Below are the code and all the weights of a small trained network. Each question names an input and a class and asks about switching units off, where a switched-off unit gives its printed mean instead of its output.

import numpy as np


def w(rows, s, z=0):
    codes = np.array(rows[::2]) - 128.0
    scale = np.full(codes.shape[1], s)
    scale[-1] = z or s
    return codes * scale


def f(y):
    return y / 2 * (1 + np.tanh(0.7978845608 * (y + 0.044715 * y**3)))


def log_softmax(a):
    a = a - a.max(-1, keepdims=True)
    return a - np.log(np.exp(a).sum(-1, keepdims=True))


def net(x, mask):
    res = np.array(x, float).reshape(1, 8) / 4 @ E
    y = f(res @ A[0][:, :-1].T + A[0][:, -1])
    res = res + np.where(mask, y, B[0][:, -1]) @ B[0][:, :-1]
    return log_softmax(res[-1] @ U[:, :-1].T + U[:, -1])


A, B = {}, {}
E = w([
[130,134,128,124,121],'x0',
[126,133,131,129,123],'x1',
[127,123,125,127,135],'x2',
[30,44,38,122,9],'x3',
[248,32,152,23,85],'x4',
[114,203,8,2,186],'x5',
[129,138,132,126,123],'x6',
[131,135,125,130,123],'x7',
],0.0045)
A[0] = w([
[235,213,200,132,217,99],'N0',
[155,176,10,78,146,253],'N1',
[13,210,87,220,101,158],'N2',
[240,52,144,31,51,149],'N3',
[116,189,40,27,194,68],'N4',
[66,68,78,109,43,49],'N5',
[104,163,40,26,227,79],'N6',
[78,100,90,134,70,34],'N7',
[141,79,231,234,98,90],'N8',
[228,49,141,39,95,60],'N9',
[2,180,120,196,163,123],'N10',
[202,183,199,124,219,83],'N11',
[77,81,44,129,19,69],'N12',
[219,193,217,127,237,114],'N13',
[108,60,229,231,119,68],'N14',
[157,97,207,236,73,76],'N15',
[207,191,210,127,232,96],'N16',
[52,73,40,115,2,108],'N17',
[144,48,220,241,108,178],'N18',
[125,80,237,218,88,64],'N19',
[12,204,106,239,169,62],'N20',
[212,51,149,33,96,66],'N21',
[229,32,139,34,67,144],'N22',
[85,139,65,63,146,32],'N23',
],0.0046,0.0055)
B[0] = w([
[29,61,98,191,75,171],'N0',
[124,132,180,74,75,255],'N1',
[169,159,171,159,185,188],'N2',
[142,186,161,197,174,178],'N3',
[203,128,44,97,37,150],'N4',
[62,47,39,231,119,122],'N5',
[188,154,43,75,32,156],'N6',
[127,58,31,246,145,108],'N7',
[171,131,62,50,67,148],'N8',
[196,177,43,242,199,133],'N9',
[186,182,144,160,158,162],'N10',
[47,62,64,207,92,149],'N11',
[46,59,92,200,114,134],'N12',
[26,77,100,165,66,180],'N13',
[217,145,40,70,73,139],'N14',
[167,140,53,68,75,137],'N15',
[31,48,81,190,68,164],'N16',
[45,79,151,178,102,159],'N17',
[137,153,126,50,93,194],'N18',
[196,113,24,66,51,136],'N19',
[217,179,86,206,203,148],'N20',
[186,180,66,227,194,132],'N21',
[145,181,159,190,176,175],'N22',
[149,95,2,185,54,112],'N23',
],0.008,0.0052)
U = w([
[16,18,46,231,88,53],'0',
[139,147,181,101,118,254],'1',
[139,135,186,98,132,231],'2',
[228,140,2,41,54,2],'3',
[229,190,104,249,249,5],'4',
[119,120,203,78,151,178],'5',
[118,110,199,82,146,159],'6',
],0.0085,0.0068)

Each question gives the input, the list of numbers given to net, and the class t.
The units are the neurons (one row each of A and B). Each row of codes is followed by its name. A weight is (code - 128) times the scale printed after its matrix; where a second scale follows, it is the last column's (A, B and U).
mask holds one flag per neuron, in row order. A switched-off neuron (its flag False) gives its mean, the last column of its row in B, instead of its output. The means were averaged over made-up inputs and are rounded, as every weight is.
A unit's drop is (log p(t) with every unit on - log p(t) with that unit switched off) / (log p(t) with every unit on - log p(t) with every unit switched off).
The circuit of an input: a set's keep is (log p(t) with only the set's units on - log p(t) with every unit switched off) / (log p(t) with every unit on - log p(t) with every unit switched off). Starting from the 12 units with the biggest drops (on a tie, the unit counted first), units are removed one at a time, each time the one whose removal leaves the highest keep (on an exact tie, the one counted first), for as long as the keep stays at least 0.8.
circuit, biggest first: the units of the circuit, biggest drop first
k most important neurons: the k neurons with the biggest drops, biggest first
drop of u: that unit's drop, to one decimal
input [4,-4,5,-1,1,8,3,6], class 3: circuit, biggest first : N6
input [-2,-8,-4,5,-8,4,-2,-1], class 4: 3 most important neurons : N20, N2, N10
input [-8,-3,1,4,-5,1,0,1], class 4: 4 most important neurons : N20, N2, N10, N13
input [5,-2,0,4,-7,6,2,5], class 4: 4 most important neurons : N20, N2, N10, N18
input [-8,2,4,7,-8,-5,-1,1], class 4: 2 most important neurons : N20, N2
input [2,8,1,-5,8,6,0,-6], class 4: 4 most important neurons : N9, N21, N3, N22
input [-1,6,-1,4,-1,-6,3,-4], class 3: drop of N14 : 0.3
input [-2,-3,1,3,-8,1,3,-6], class 4: drop of N10 : 0.1
input [3,2,-2,-8,8,8,-1,-4], class 0: drop of N3 : 0.0
input [-3,1,-5,4,-8,-1,4,3], class 4: circuit, biggest first : N20, N2
input [-4,8,5,-8,-8,5,-2,0], class 0: drop of N13 : 0.3
